-2.327, -0.988, -6.349, 1.234 -> (65)
-2.242, -0.578, -5.922, 6.383 -> (60)
-2.169, -1.618, -6.420, 2.442 -> (165)
-1.297, 0.400, -3.372, 8.147 -> (178)
0.148, 1.944, 0.551, 7.778 -> (46)
-2.198, -1.032, -6.229, 5.526 -> (76)
-2.308, -0.736, -6.354, 4.380 -> (78)
-1.032, -2.198, -5.334, 7.299 -> (130)
-2.409, -1.398, -6.391, 3.699 -> (198)
-1.712, 0.601, -4.446, 7.924 -> (145)
-0.711, 0.790, -2.059, 8.011 -> (106)
-0.273, 2.463, -0.714, 7.979 -> (190)
chg (106): -0.711, 0.791, -2.059, 8.011 | 1, 0.790
chg (130): -1.032, -2.198, -5.334, 7.300 | 3, 7.299
find: -2.198, -1.032 | (76)
chg (198): -2.409, -1.398, -6.391, 3.698 | 3, 3.699
find: -1.032, -2.198, -5.334 | (130)

2.182, 2.606, -2.532, -3.366, 2.648, 0.639, 1.182, -0.783, -2.757 : (165)
2.892, -1.362, 0.805, -1.933, -0.208, 3.881, 1.524, -2.313, 3.854 : (198)
-0.103, 0.376, -0.547, -0.795, -1.777, -7.748, 1.055, 0.206, 1.822 : (106)
-3.418, 0.975, -0.763, 6.428, 6.621, -1.479, 0.880, 1.124, -1.708 : (145)
-2.805, -2.949, -0.169, 0.255, -0.199, -1.751, 1.176, -0.621, 1.167 : (130)
-6.550, 3.153, 0.281, 0.649, 3.429, -2.515, 1.337, 0.008, 0.057 : (65)
-5.312, -0.180, -2.695, 7.712, -4.051, 0.200, -1.480, 0.238, -0.668 : (46)
2.232, -1.231, 0.734, 0.914, -6.245, -4.069, -0.821, 1.609, -3.173 : (78)
0.418, -1.814, -0.226, -1.179, 0.077, -1.422, 1.219, -0.279, -0.636 : (76)
-1.609, -2.121, -1.764, -1.016, 3.271, -8.007, -1.535, -0.044, -1.985 : (60)
2.182, 2.606, -2.532, -3.366, 2.648, 0.639, 1.182, -0.783, 0.906 : (178)
find: -2.805, -2.949, -0.169, 0.255, -0.199, -1.751, 1.176, -0.621, 1.167 | (130)
find: 2.182, 2.606, -2.532, -3.366, 2.648, 0.639, 1.182, -0.783, 0.906 | (178)
find: -6.550, 3.153, 0.281, 0.649, 3.429, -2.515, 1.337, 0.008, 0.057 | (65)
find: 0.418, -1.814, -0.226, -1.179 | (76)

4.197, -0.963, 0.572, 3.972, 4.928, 7.467, 3.023, -0.963, 0.572, 3.972, 4.928, 7.468, 3.023, 2.392, 2.891 = (46)
1.320, 4.664, 2.470, 5.136, 4.870, 4.664, 4.197, -0.963, 0.572, 3.972, 4.928, 7.468, 3.023, 2.392, 2.891 = (65)
0.902, 2.721, 1.375, 3.092, -1.310, 0.363, -2.063, 3.646, 3.617, -0.811, -1.857, -2.547, -1.998, 5.456, 2.672 = (178)
find: 1.320, 4.664, 2.470, 5.136, 4.870, 4.664, 4.197, -0.963, 0.572, 3.972, 4.928, 7.468, 3.023, 2.392, 2.891 | (65)
chg (65): 1.320, 4.664, 2.470, 5.136, 4.870, 4.664, 4.197, -0.963, 0.573, 3.972, 4.928, 7.468, 3.023, 2.392, 2.891 | 8, 0.572
find: 3.972, 4.928, 7.467 | (46)
find: 4.197, -0.963, 0.572, 3.972, 4.928, 7.467, 3.023, -0.963, 0.572, 3.972, 4.928, 7.468, 3.023, 2.392, 2.891 | (46)
find: 4.197, -0.963, 0.572, 3.972, 4.928, 7.468, 3.023 | (65)

5.429, 4.874, 4.505, 3.807, 1.141 = (165)
6.810, 3.601, 4.129, -6.035, 4.952 = (198)
7.153, 6.810, 3.601, 4.128, -6.035 = (130)
chg (165): 5.429, 4.874, 4.506, 3.807, 1.141 | 2, 4.505
find: 6.810, 3.601, 4.128, -6.035 | (130)

